Here is a tiny trained network, its code and every weight. The questions are about switching its units off for an input and a class, where a switched-off unit gives its printed mean instead of its output.

import numpy as np


def w(rows, s, z=0):
    codes = np.array(rows[::2]) - 128.0
    scale = np.full(codes.shape[1], s)
    scale[-1] = z or s
    return codes * scale


def f(y):
    return y / 2 * (1 + np.tanh(0.7978845608 * (y + 0.044715 * y**3)))


def log_softmax(a):
    a = a - a.max(-1, keepdims=True)
    return a - np.log(np.exp(a).sum(-1, keepdims=True))


def net(x, mask):
    res = np.array(x, float).reshape(1, 6) / 4 @ E
    y = f(res @ A[0][:, :-1].T + A[0][:, -1])
    res = res + np.where(mask, y, B[0][:, -1]) @ B[0][:, :-1]
    return log_softmax(res[-1] @ U[:, :-1].T + U[:, -1])


A, B = {}, {}
E = w([
[113,134,125,123,124],'x0',
[105,140,122,123,127],'x1',
[185,137,130,2,69],'x2',
[65,161,108,107,120],'x3',
[82,62,168,47,247],'x4',
[56,49,220,133,39],'x5',
],0.0059)
A[0] = w([
[120,35,166,144,64,125],'n1',
[111,197,98,162,77,85],'n2',
[51,127,112,184,166,122],'n3',
[58,127,134,75,201,95],'n4',
[98,119,152,221,152,140],'n5',
[81,155,125,148,134,170],'n6',
[166,73,255,145,70,152],'n7',
[98,113,121,151,138,252],'n8',
[150,130,119,42,81,155],'n9',
[176,145,88,182,82,140],'n10',
[98,97,71,96,120,172],'n11',
[95,87,202,130,95,79],'n12',
[151,111,212,92,226,141],'n13',
[119,178,76,171,52,97],'n14',
[140,150,110,84,83,77],'n15',
[160,119,78,194,75,138],'n16',
[140,215,150,153,88,86],'n17',
[51,96,183,143,64,104],'n18',
[75,112,195,101,71,81],'n19',
[129,207,96,161,91,135],'n20',
[28,129,89,216,155,85],'n21',
[87,69,96,72,210,164],'n22',
[103,149,97,62,103,129],'n23',
[129,63,168,157,88,174],'n24',
[173,165,173,28,84,120],'n25',
[90,118,152,109,90,111],'n26',
[172,183,82,124,209,95],'n27',
[202,157,44,122,174,123],'n28',
[63,171,79,61,91,157],'n29',
],0.008,0.0041)
B[0] = w([
[76,164,66,114,159,220],'n1',
[121,71,140,122,73,189],'n2',
[214,75,160,164,170,187],'n3',
[102,47,142,103,33,182],'n4',
[227,124,153,155,201,212],'n5',
[148,140,206,194,155,174],'n6',
[97,182,86,154,151,253],'n7',
[164,211,160,141,130,239],'n8',
[229,137,148,213,230,203],'n9',
[72,93,164,34,55,227],'n10',
[107,139,159,160,131,159],'n11',
[73,102,96,91,160,177],'n12',
[99,88,166,37,14,220],'n13',
[156,61,152,88,35,226],'n14',
[191,49,121,187,125,135],'n15',
[138,83,213,87,49,225],'n16',
[119,30,147,96,89,169],'n17',
[83,154,49,86,152,225],'n18',
[97,99,70,122,192,189],'n19',
[97,99,140,105,88,220],'n20',
[213,60,121,189,183,210],'n21',
[116,91,202,50,22,233],'n22',
[155,105,145,215,143,153],'n23',
[93,214,82,72,138,216],'n24',
[250,86,127,225,255,206],'n25',
[116,139,78,151,163,152],'n26',
[66,132,39,78,106,213],'n27',
[38,160,48,146,89,237],'n28',
[162,131,170,186,154,180],'n29',
],0.005,0.0035)
U = w([
[104,157,158,116,120,254],'0',
[109,130,148,126,119,218],'1',
[94,66,182,82,48,13],'2',
[49,149,9,111,146,45],'3',
[184,92,163,183,187,23],'4',
],0.012,0.0064)

Each question gives the input, the list of numbers given to net, and the class t.
The units are the neurons (one row each of A and B). Each row of codes is followed by its name. A weight is (code - 128) times the scale printed after its matrix; where a second scale follows, it is the last column's (A, B and U).
mask holds one flag per neuron, in row order. A switched-off neuron (its flag False) gives its mean, the last column of its row in B, instead of its output. The means were averaged over made-up inputs and are rounded, as every weight is.
A unit's drop is (log p(t) with every unit on - log p(t) with that unit switched off) / (log p(t) with every unit on - log p(t) with every unit switched off).
The circuit of an input: a set's keep is (log p(t) with only the set's units on - log p(t) with every unit switched off) / (log p(t) with every unit on - log p(t) with every unit switched off). Starting from the 12 units with the biggest drops (on a tie, the unit counted first), units are removed one at a time, each time the one whose removal leaves the highest keep (on an exact tie, the one counted first), for as long as the keep stays at least 0.8.
circuit, biggest first: the units of the circuit, biggest drop first
unit that matters most: the unit with the biggest drop
k most important neurons: the k neurons with the biggest drops, biggest first
drop of u: that unit's drop, to one decimal
input [4,-3,6,-5,-1,2], class 4: circuit, biggest first	(n25, n9)
input [0,0,-6,6,8,-8], class 2: 2 most important neurons	(n22, n4)
input [7,4,-8,7,4,-7], class 4: unit that matters most	n21
input [-5,4,-6,-2,6,-4], class 2: 2 most important neurons	(n22, n13)
input [-3,-5,8,-1,-7,5], class 4: circuit, biggest first	(n25, n9)
input [-6,-1,-7,7,2,8], class 3: circuit, biggest first	(n18, n1)
input [7,7,-6,3,6,8], class 3: circuit, biggest first	(n18, n19)
input [-3,3,8,-6,8,-5], class 2: 3 most important neurons	(n13, n22, n4)
input [3,4,5,-2,-7,-7], class 2: 2 most important neurons	(n10, n14)
input [0,-1,-8,5,5,-5], class 4: 2 most important neurons	(n21, n3)
input [-3,8,5,-1,3,-4], class 4: 4 most important neurons	(n25, n9, n10, n24)
input [-6,5,2,-6,6,-8], class 3: 2 most important neurons	(n27, n28)
input [6,4,-2,-7,-8,-1], class 2: drop of n5	0.0
input [4,1,-7,-3,3,2], class 4: drop of n3	0.3
input [-3,-6,6,-3,-5,4], class 4: drop of n3	-0.1
input [3,5,-4,0,-3,-1], class 4: drop of n29	-0.1
input [2,-5,-3,-1,-7,3], class 2: most important neuron	(n16)
